110 138 138 97 60
95 44 71 79 148
96 130 98 130 80
Answer: 110

103 81 121 100 89 80
108 126 92 97 102 122
120 76 159 99 69 69
Answer: 103

80 168 36 85
120 100 88 155
83 165 34 96
Answer: 80

133 122 49 77 77 77 122
140 127 41 73 73 74 129
130 111 70 136 111 93 62
Answer: 133

89 103 112 143 85
121 83 81 58 132
118 83 87 43 130
Answer: 89

110 111 152 97 70 54
143 86 168 87 100 78
114 74 78 92 149 153
Answer: 110

82 139 91 73 136 63 68
58 136 83 79 70 160 72
59 59 124 96 118 39 71
Answer: 82

42 30 46 102 44 123 137
29 96 75 134 64 54 43
60 82 114 109 50 123 37
Answer: 42

113 50 93 61
116 95 125 158
86 90 117 160
Answer: 113
---
156 115 59 74 112 96 28 --> 156
69 121 26 148 117 105 79 --> 69
120 161 96 66 --> 120
37 28 161 44 156 --> 37
120 147 27 141 159 79 --> 120
47 104 85 99 160 --> 47
150 48 143 50 37 162 --> 150
95 64 137 82 53 25 --> 95
161 127 84 67 33 --> 161
161 156 125 108 149 40 138 --> 161
---
[[173 106 124  81 107  82]
 [ 76 123 167  92 137 129]] -> 173, 76

[[ 57  95  38 162  90 135]
 [ 44  80  28 150 114 148]
 [115  39 137  55 154  89]] -> 162, 28

[[ 65 114  57 129 146 107]
 [ 63 126  75 126 142 105]
 [125 117 114 147 140  39]] -> 147, 39

[[ 95 121  71  36  95]
 [ 60 133  65  51 128]
 [ 60  83 122 159 144]] -> 159, 36

[ 56 143  64 127 117  57  42] -> 143, 42

[ 88 142  78  37] -> 142, 37
---
[[100 103 100  99 101 100]
 [ 50 131  35 125 169 143]
 [ 44 123 119  41  45 158]] out 100

[[ 82 107  89 112 153  53]
 [ 85 140 138 141 105 131]
 [130 108 116  67 127  33]] out 82

[[ 53 124  93 124]
 [ 51 148 124 148]
 [116  34  38  34]] out 53

[[121 133 120 104 124 100]
 [131 125 104 110 155 100]
 [111 121  75 115 117 122]] out 121

[[ 85  99  87 101  79]
 [105  84  76 111 129]
 [122  79  94  90  45]] out 85

[[ 69 103  80  96  89 106 100]
 [ 75 166 115  40  88 110 104]
 [126  64  95 120 110  67  51]] out 69

[[140 153  45 156 141]
 [133  71  36 121  94]
 [ 70 120 106 103 110]] out 140
---
[[ 84 106  92  96  90 100 106  92 102 109]
 [ 88 105  93 102  72 107 106  97  94 105]
 [102 101  99  99 101  97  96 102 100 101]
 [102  96 103 100 108 103 103  99 102  98]
 [139  77 124 103 164 104  91 112 111  83]
 [134  85 121 102 150  95  89 112 107  83]
 [120  92 112 101 128  96  93 107 104  90]
 [ 71 115  80  98  52 102 107  92  92 116]
 [115  91 110 101 125 101  97 105 104  93]
 [113  91 109 103 113 106 100 105 101  93]] --> 105

[[100 101 100 100 101 100 100]
 [ 97  93  92 137 119 104  97]
 [101  99 100  99 100 101 100]
 [ 96 100  98 102 102  99  99]
 [118  97  97  95  98 105 107]
 [112  60  66 116 100  86  63]
 [104 101  97 100 103  99  99]
 [160  90  90  84  93 116 122]] --> 97

[[101 104  99 101  87  92  99 101  80 147 100 119 159]
 [107 108 102 100 109  95 118 111 101  80  56 108  67]
 [105 110 111 107  77 144 105 107  86 121  90 126 126]
 [104 109 110 107  81 145 103 105  87 125  88 123 132]
 [ 98  92  86 100 171  99  98  92 128 101 105  64  94]] --> 67

[[ 64 112 107  99  92 154  76 130 115  80  84 100  99  64]
 [ 98 112 112 111 131  81  91  87 105 109  77  74  94  71]
 [ 50 102 110  96  99 107 124 116 108 128 128  65 114 130]
 [ 66  96  92  98 106 127 130  84  89 143  71 140  60  68]
 [ 93 101 108 101  96  81  71 116 110  91 119 131 100 123]
 [103  95  92  92 115 142  90  81  83  76 129  82  61 134]] --> 71

[[144  95  71  97  91 110 122  95 112 117]
 [155 103  77 104  68 105 142 100 112 114]
 [ 90 133 122  93  71 102  78 123 105  94]
 [106 119 104  99  84 103  93 135 109 138]
 [ 88  79 102 107 120  86 112  67  89  58]
 [111 125  96  91  91 102  75 142 119 141]
 [ 49  98 128 102 123  87  72  98  86  75]] --> 114
---
43 126 162 25 123 62 152 -> 43
104 97 101 31 115 84 83 -> 104
115 84 75 76 97 35 -> 115
90 69 116 27 114 -> 90
55 58 26 111 104 74 69 -> 55
40 108 138 28 30 -> 40
51 108 145 131 39 -> 51
169 137 147 102 -> 169
124 89 68 73 154 -> 124
111 162 46 104 81 -> 111
---
70 129 38 71 Answer: 38
107 71 110 149 140 100 47 Answer: 110
151 97 130 131 105 161 124 Answer: 130
36 113 69 102 Answer: 69
64 81 117 162 145 60 Answer: 117
54 98 35 101 109 166 100 Answer: 35
173 172 168 80 108 114 Answer: 168
---
array([[122, 101, 131,  93, 107, 103,  92],
       [108, 126, 133, 107,  73,  81, 104],
       [120, 103, 161,  93,  72,  86,  94]]) => 103

array([[ 42, 128, 116,  82,  89, 142],
       [171,  66,  81, 122, 113,  49],
       [ 55, 121, 112,  86,  92, 132]]) => 121

array([[ 71,  51,  52, 123, 147, 147,  66],
       [ 69,  58,  86,  84, 110, 100, 103],
       [ 81, 117, 122, 154, 132, 130, 124]]) => 117

array([[ 64, 156,  74, 148, 158, 102],
       [134,  48, 124,  55,  46,  98],
       [136,  44, 126,  52,  42,  98]]) => 44

array([[ 82,  86,  91, 159],
       [110, 112,  36,  60],
       [ 90,  90,  85,  30]]) => 90

array([[ 60, 148, 141, 139,  45],
       [141,  44,  52,  43, 170],
       [135,  57,  56,  59, 156]]) => 57

array([[ 40,  98,  95,  53,  84, 170],
       [ 65,  97,  98,  89,  99, 114],
       [131, 122,  88,  31,  58, 113]]) => 122
---
75 69 71 153 144 value 153
145 157 123 137 value 123
136 138 156 125 140 90 value 140
38 122 147 162 111 value 162
139 147 160 120 135 101 value 135
150 146 163 133 153 81 value 153
121 109 153 162 113 144 128 value 144
116 125 54 89 155 175 106 value 175
